Here is a tiny trained network, its code and every weight. The questions are about switching its units off for an input and a class, where a switched-off unit gives its printed mean instead of its output.

import numpy as np


def w(rows, s, z=0):
    codes = np.array(rows[::2]) - 128.0
    scale = np.full(codes.shape[1], s)
    scale[-1] = z or s
    return codes * scale


def norm(h):
    return h / np.sqrt((h * h).mean(-1, keepdims=True) + 1e-5)


def f(y):
    return np.maximum(y, 0)


def log_softmax(a):
    a = a - a.max(-1, keepdims=True)
    return a - np.log(np.exp(a).sum(-1, keepdims=True))


def net(x, mask):
    res = np.array(x, float).reshape(1, 8) / 4 @ E
    u = 0
    for l in range(2):
        y = f(norm(res) @ A[l][:, :-1].T + A[l][:, -1])
        res = res + np.where(mask[u : u + 3], y, B[l][:, -1]) @ B[l][:, :-1]
        u += 3
    return log_softmax(norm(res)[-1] @ U[:, :-1].T + U[:, -1])


A, B = {}, {}
E = w([
[129,127,129,130],'x0',
[129,127,127,129],'x1',
[129,128,129,128],'x2',
[236,99,82,187],'x3',
[128,127,125,127],'x4',
[149,242,210,147],'x5',
[128,128,129,128],'x6',
[37,142,152,255],'x7',
],0.0083)
A[0] = w([
[109,74,67,151,252],'0.n1',
[81,194,140,69,37],'0.n2',
[2,9,193,64,95],'0.n3',
],0.0079,0.0015)
B[0] = w([
[113,73,153,144,212],'0.n1',
[112,7,177,115,196],'0.n2',
[173,228,80,147,253],'0.n3',
],0.016,0.0047)
A[1] = w([
[109,105,144,166,3],'1.n1',
[53,94,38,59,55],'1.n2',
[254,142,182,207,86],'1.n3',
],0.0077,0.0046)
B[1] = w([
[176,114,68,116,130],'1.n1',
[213,249,102,102,160],'1.n2',
[115,143,85,112,253],'1.n3',
],0.016,0.0037)
U = w([
[185,179,112,78,241],'0',
[101,179,91,192,181],'1',
[163,10,69,80,84],'2',
[92,1,100,175,52],'3',
[110,91,202,30,138],'4',
[55,180,200,139,3],'5',
],0.022,0.0051)

Each question gives the input, the list of numbers given to net, and the class t.
The units are the neurons (one row each of A and B). Each row of codes is followed by its name. A weight is (code - 128) times the scale printed after its matrix; where a second scale follows, it is the last column's (A, B and U).
mask holds one flag per neuron, layer by layer. A switched-off neuron (its flag False) gives its mean, the last column of its row in B, instead of its output. The means were averaged over made-up inputs and are rounded, as every weight is.
A unit's drop is (log p(t) with every unit on - log p(t) with that unit switched off) / (log p(t) with every unit on - log p(t) with every unit switched off).
most important unit: the unit with the biggest drop
top k neurons: the k neurons with the biggest drops, biggest first
k most important neurons of layer l: the k neurons of layer l with the biggest drops, biggest first
drop when u is switched off: that unit's drop, to one decimal
input [4,-8,2,-5,4,6,-2,-2], class 4: most important unit : 0.n2
input [2,8,2,-2,2,7,-2,-4], class 4: 2 most important neurons of layer 0 : [0.n3 0.n2]
input [-1,1,-6,-4,-3,1,8,-4], class 4: top 2 neurons : [0.n2 1.n3]
input [-8,0,-2,-4,-3,8,-3,-6], class 4: 2 most important neurons of layer 0 : [0.n2 0.n3]
input [-4,1,3,0,1,-7,4,0], class 0: top 3 neurons : [1.n2 0.n3 0.n2]
input [-4,-3,-7,-2,3,-8,-2,7], class 1: top 2 neurons : [0.n3 0.n2]
input [6,-5,-2,0,-3,-5,-2,-8], class 0: top 2 neurons : [1.n2 0.n2]
input [-2,1,-3,-3,-8,7,1,-3], class 4: top 2 neurons : [0.n2 0.n3]
input [-1,-7,-6,0,2,2,-6,-6], class 4: drop when 0.n1 is switched off : -0.1
input [-2,-1,8,-1,-5,-4,-1,3], class 1: drop when 0.n3 is switched off : 1.3
input [1,-6,-7,-7,7,4,-3,-1], class 4: drop when 0.n2 is switched off : 1.5
